[134 130  89 141  97 159 163 159 107 104 101  79 134  92 166 119 105  86
 116 128 161  88  98 133 161  83 159  91 101 168  97 162  93 170  75  85]  Q_307
[168 181 131  86  63 170 198 176  82 129 155 138 184 142 154 100 168  70
 111  75 101  88  75 179  86  81 135 128 101 168 174 173  63 165  67 102]  Q_886
[151 145  97 119 115 132 135  90 160  90 175 110 104  87 124 104 156 116
  98 151 149 108 127 106 158 137 142  96 155  90  98  92 116  86 118 165]  Q_400
[153  88 132 126 143 151 119  95 123 130 117 124 103 126 151 134  87 149
 134 144 173 149 143  88 144 141 172 132 127 103 107  99 142 107 142 113]  Q_262
[118 122 157 179 147 108 112 126  92 160 116 153 125 164 109 166 125 137
 166  88 119 145 102 123 111  94 119 157  94 123 137 122 146 125 123 106]  Q_698
len: [151 145  97 119 115 132 135  90 160  90 175 110 104  87 124] | 15
len: [134 130  89 141  97 159 163 159 107 104 101  79 134  92 166 119 105  86
 116 128 161  88  98 133 161  83 159  91 101 168  97 162] | 32
len: [168 181 131  86  63] | 5

[ 90 103 151 146 127 165 115  99 111 108 155 111 121 117 133  65 134 138
 125 143 157 136 109 112 129 156] : Q_400
[109 110 140 142 115 176 107 107 132 102 127 122 128  92 144  92 133 137
 129 136 128 142  97 103 137 177] : Q_643
[100 104 144 149 116 172 109 110 125 104 143 118 126  97 145  82 130 136
 132 140 137 135 102 102 136 176] : Q_432
[ 99 104 141 159 115 182  97 112 139 103 128 124 130  69 142 103 118 136
 124 117 133 135 100 107 144 195] : Q_698
[112 114 138 138 113 176 106 105 135 100 122 123 130  95 148  94 138 140
 129 144 118 145  90  98 130 176] : Q_388
[ 98 109 151 141 123 165 117 103 114 106 148 115 121 115 140  68 139 138
 129 149 143 136 106 109 133 156] : Q_574
[100 104 144 149 116 172 109 110 125 104 143 118 126  97 145  82 109 132
 120 104 137 126 105 112 151 207] : Q_886
len: [ 90 103 151 146 127 165 115  99 111 108 155 111 121] | 13
len: [ 90 103 151 146 127 165 115  99 111 108 155 111 121 117 133  65 134 138
 125 143 157 136 109 112 129 156] | 26

[108 131 137 134 105 185 127] : Q_951
[130 118 155 118 134 139 132] : Q_574
[ 85 141 134 139 104 181 115] : Q_481
[128 142 123 122 130 129 125] : Q_400
[123 139 120 148 122 141 125] : Q_307
[108 131 137 134 105 185 148] : Q_886
[108 131 137 134 105 143 125] : Q_643
len: [ 85 141] | 2
len: [130 118 155 118 134] | 5

[142 165  99 139 115 111 134 104 142 121]  Q_400
[113  97 185 103 126 123 127 175 132 172]  Q_951
[113  97 185 103 126 123 127 123 132 172]  Q_643
[133 109 135 121 140 172 128 130  90 122]  Q_307
[133 109 135 142 140 172 128 130  90 122]  Q_481
len: [133 109 135 121 140 172 128 130  90 122] | 10
len: [113  97 185 103 126] | 5
len: [113  97 185 103 126 123 127] | 7
len: [142 165  99 139 115 111 134] | 7
len: [142 165  99 139 115 111 134 104 142 121] | 10
len: [142 165] | 2
len: [133 109 135 142 140 172 128 130  90 122] | 10

[184 116 105 176 151 112 173  76 151 152 193 143 102  74 120 147 123 144
  83 138 137 155  84 187 153 144 193 181 166 123 143  76 111 138  95 125
 120 125 146 130 109 113  53] : Q_481
[184 186 105 176 151 112 173  76 151 152 193 143 102  74  87 147 123 144
  83 138 137 155  84 187 153 144 144 181 166 123 143  76 111 138  95 125
 120 125 146 130 109 113  53] : Q_643
[184 116 105 176 151 112 173  76 151 152 193 143 102  74 120 147 123 144
  83 138 137 155  84 187 153 144 193 181 166  74 147 151 169 154 130  80
  96  76 185  84 172 120 103] : Q_574
len: [184 116 105 176 151 112 173  76 151 152 193 143 102  74 120 147 123 144
  83 138 137 155  84 187 153 144 193 181 166 123 143  76 111 138  95 125
 120 125 146 130 109] | 41
len: [184 116 105 176 151 112 173  76 151 152 193 143 102  74 120 147 123 144
  83 138 137 155  84 187 153 144 193 181] | 28
len: [184 116 105 176 151 112 173  76 151 152 193 143 102  74 120 147 123 144
  83 138 137 155  84 187 153 144 193 181 166 123 143  76 111 138  95 125
 120 125 146] | 39
len: [184 186 105 176] | 4
len: [184 116 105 176 151 112 173  76 151 152 193 143 102  74 120 147 123 144
  83 138 137 155] | 22
len: [184 116 105 176 151 112 173  76 151 152 193 143 102  74 120 147 123 144
  83 138 137 155  84 187 153 144 193 181 166  74 147 151 169 154 130  80
  96  76 185  84 172 120 103] | 43
len: [184 186 105 176 151 112 173  76 151 152 193 143 102  74  87 147 123 144
  83 138 137 155  84 187 153 144 144 181 166 123 143  76 111 138  95 125
 120 125 146 130 109] | 41

[154 193 142 138] : Q_481
[111  87 138 182] : Q_400
[ 54 151 115 130] : Q_307
[111 118 138 160] : Q_388
[ 78 166 127 110] : Q_262
[111  87 138 160] : Q_777
[152 121 184 121] : Q_698
[168 173 141 125] : Q_432
[152 121 184 113] : Q_951
len: [111  87 138 160] | 4
len: [111  87 138 182] | 4
len: [111] | 1
len: [152 121 184 121] | 4
len: [168 173 141 125] | 4
len: [111 118 138] | 3
len: [154 193] | 2

[119 126 130  99 113 116 119 148 100] : Q_262
[156 197 104 139  71  96 116 114 126] : Q_574
[ 97 120 114  97 125 158 137  93  92] : Q_432
[146 152 106 148 159 115 186 111 160] : Q_307
len: [156 197 104 139  71  96 116 114 126] | 9
len: [146 152 106 148 159 115] | 6

[124 186  96 101 149 200 113 148 130] = Q_698
[ 91 205 111 120 117 121 199 133 190] = Q_643
[149 142 105 136  76 163 144 195 150] = Q_886
[124 186  96 101  97 130 174 148 195] = Q_307
[125 133 131 108 175 118 117  71 141] = Q_777
len: [149 142 105 136  76 163 144 195] | 8
len: [124 186] | 2
len: [ 91 205 111 120] | 4
len: [ 91 205 111 120 117] | 5
len: [124] | 1
len: [149 142 105 136  76] | 5

[107  84 164 154 175 105  96  75 113 132 135 107 114 150 143 138] : Q_698
[ 81  97 133 119  97 167 119 134 131 131 113 142 121  83 148  96] : Q_574
[130 127 122  95 107 154 128 156  98 129 158 104 106  74 120 103] : Q_388
[ 81  97 133 119  97 167 119 134 131 131 100 142 121  83 148  92] : Q_951
[ 81 136 133 119  97 167 119 134 131 131 100 142 121  83 148  92] : Q_643
[ 81  97 133 116  97 167 119 134 131 131 100  98 121  83 148  92] : Q_777
[130  94 117 126 104 144 138 169 143 126  60 109 156 106 165  82] : Q_432
[ 85  95 134 115  87 166 118 135 131 131  97  94 116  72 155  84] : Q_307
[141  71 136 151 153 101 144 119 125 134  86 130 141 130 136 110] : Q_262
len: [ 85  95 134 115  87 166 118 135 131 131  97  94 116  72 155] | 15
len: [ 85  95 134 115  87 166 118 135 131 131  97  94 116  72 155  84] | 16

[170 158  89 111 114  77  78  93 144  90  98 133] : Q_698
[ 83  84 166 174 146 194 164 178  74 166 176  74] : Q_481
[193 196 140 101  92  86 124 100 189  96  84 179] : Q_432
[ 82  85 100 137 158 149 147 127 161 139 132 159] : Q_643
[105  84 166 174 146 194 164 178  74 166 176  74] : Q_262
[ 92  83  89 126 150 119 126 134 152 106 112 137] : Q_951
[ 91  92 157 159 127 173 152 155  74 154 157  73] : Q_400
len: [ 91  92 157 159 127 173 152 155  74 154 157  73] | 12
len: [193 196 140 101  92] | 5

[119 113 178 104 159] -> Q_886
[105 119 150 148 146] -> Q_777
[145 141 123 132 110] -> Q_388
[125 128 167 103 152] -> Q_574
[139 110  66 131 122] -> Q_400
len: [105 119 150 148] | 4
len: [119 113 178] | 3
len: [139 110  66 131] | 4
len: [139 110  66] | 3
len: [145 141 123] | 3
len: [105 119] | 2
len: [125 128 167 103 152] | 5

